[[-69.6  10.3 -70.7  36.8  26.7  30.8  14.3  -9.5  -3.6   6.4]
 [-44.3 -17.3  12.2 -15.6 -19.6 -17.4   1.5  -4.2 -18.0  -1.5]
 [  0.2 -31.9   7.4   6.2  -6.8   3.4  10.8   0.0  -8.0  -8.1]
 [-46.9 -10.6 -50.9 -42.8  51.7 -41.4 -19.5  -8.5 -12.5  -6.4]
 [-15.7  -5.8 -29.1  80.7 -20.0  76.6  32.0  -4.5  -7.7  -1.3]
 [  1.4 -47.3 -63.9 -40.2  47.6 -32.3 -31.0  -2.9  -6.6 -25.5]
 [-34.0 -41.5  20.6 -39.4 -54.4 -30.8 -31.6  -2.7 -25.3 -18.8]
 [-55.8  -0.4 -77.6 -58.1  45.6 -54.4 -39.7 -10.4  -2.4  -6.8]]
:
[[ -6.8  -2.4 -10.4 -39.7 -54.4  45.6 -58.1 -77.6  -0.4 -55.8]
 [-18.8 -25.3  -2.7 -31.6 -30.8 -54.4 -39.4  20.6 -41.5 -34.0]
 [-25.5  -6.6  -2.9 -31.0 -32.3  47.6 -40.2 -63.9 -47.3   1.4]
 [ -1.3  -7.7  -4.5  32.0  76.6 -20.0  80.7 -29.1  -5.8 -15.7]
 [ -6.4 -12.5  -8.5 -19.5 -41.4  51.7 -42.8 -50.9 -10.6 -46.9]
 [ -8.1  -8.0   0.0  10.8   3.4  -6.8   6.2   7.4 -31.9   0.2]
 [ -1.5 -18.0  -4.2   1.5 -17.4 -19.6 -15.6  12.2 -17.3 -44.3]
 [  6.4  -3.6  -9.5  14.3  30.8  26.7  36.8 -70.7  10.3 -69.6]]

[[-1.0 61.2]
 [11.5 15.1]
 [ 6.1  6.6]]
:
[[ 6.6  6.1]
 [15.1 11.5]
 [61.2 -1.0]]

[[ 16.7   8.3 -58.1  -7.5 -16.3   3.3   3.6 -54.8 -15.1  29.8]
 [ 30.4 -22.3  -4.7 -45.0 -26.5  27.6  11.9 -25.1 -32.5  44.4]
 [-38.5 -11.0  15.1  32.1   8.3  -9.1  14.9  25.5  -7.0 -30.7]
 [-11.4 -57.0  34.4  15.8  -1.0  25.0   8.4  31.1   3.4  -8.1]
 [  9.1  18.4 -34.0  13.9   7.6 -34.8 -22.5 -19.1  43.1 -10.5]]
:
[[-10.5  43.1 -19.1 -22.5 -34.8   7.6  13.9 -34.0  18.4   9.1]
 [ -8.1   3.4  31.1   8.4  25.0  -1.0  15.8  34.4 -57.0 -11.4]
 [-30.7  -7.0  25.5  14.9  -9.1   8.3  32.1  15.1 -11.0 -38.5]
 [ 44.4 -32.5 -25.1  11.9  27.6 -26.5 -45.0  -4.7 -22.3  30.4]
 [ 29.8 -15.1 -54.8   3.6   3.3 -16.3  -7.5 -58.1   8.3  16.7]]

[[-19.8 -16.8  26.5 -24.7 -22.3 -30.0 -18.9 -12.1]
 [-19.8 -16.3  22.1 -24.0 -22.3 -27.9 -15.4 -16.1]
 [-19.7 -16.5  21.7 -23.9 -21.5 -29.9 -15.7  -9.9]
 [-19.6 -16.1  24.8 -73.1 -22.4 -29.9 -16.3 -12.9]]
:
[[-12.9 -16.3 -29.9 -22.4 -73.1  24.8 -16.1 -19.6]
 [ -9.9 -15.7 -29.9 -21.5 -23.9  21.7 -16.5 -19.7]
 [-16.1 -15.4 -27.9 -22.3 -24.0  22.1 -16.3 -19.8]
 [-12.1 -18.9 -30.0 -22.3 -24.7  26.5 -16.8 -19.8]]

[[ 20.1   8.2  12.9 -20.4 -44.2 -17.9 -24.2  26.3  15.0   6.6  12.8 -10.1
  -25.9 -12.8  11.9]
 [ -7.4  16.8  39.0   8.6  60.4  49.3  -3.1 -28.0  37.3 -32.6 -12.9 -18.3
   19.4 -15.1 -22.1]
 [ 17.3  16.7 -37.4 -28.9 -16.9 -59.7  18.1 -28.0  28.6 -18.6   2.6 -17.9
   21.8  13.1  27.2]
 [ 11.5 -29.5 -49.0   9.8 -15.1 -28.1  46.7 -16.0 -60.3   3.6 -10.6  27.4
   11.8   3.2   3.3]
 [ 40.7  20.8 -17.8 -34.3 -32.6 -41.1  17.1 -33.1  21.6   8.5 -24.5 -21.0
   -5.3  -1.3  17.9]]
:
[[ 17.9  -1.3  -5.3 -21.0 -24.5   8.5  21.6 -33.1  17.1 -41.1 -32.6 -34.3
  -17.8  20.8  40.7]
 [  3.3   3.2  11.8  27.4 -10.6   3.6 -60.3 -16.0  46.7 -28.1 -15.1   9.8
  -49.0 -29.5  11.5]
 [ 27.2  13.1  21.8 -17.9   2.6 -18.6  28.6 -28.0  18.1 -59.7 -16.9 -28.9
  -37.4  16.7  17.3]
 [-22.1 -15.1  19.4 -18.3 -12.9 -32.6  37.3 -28.0  -3.1  49.3  60.4   8.6
   39.0  16.8  -7.4]
 [ 11.9 -12.8 -25.9 -10.1  12.8   6.6  15.0  26.3 -24.2 -17.9 -44.2 -20.4
   12.9   8.2  20.1]]

[[-30.6 -45.9  80.9]
 [-40.2  36.6 -74.8]
 [ 19.7  71.0  16.9]
 [-48.4 -37.5 -57.5]
 [-19.5 -19.7  40.0]]
:
[[ 40.0 -19.7 -19.5]
 [-57.5 -37.5 -48.4]
 [ 16.9  71.0  19.7]
 [-74.8  36.6 -40.2]
 [ 80.9 -45.9 -30.6]]
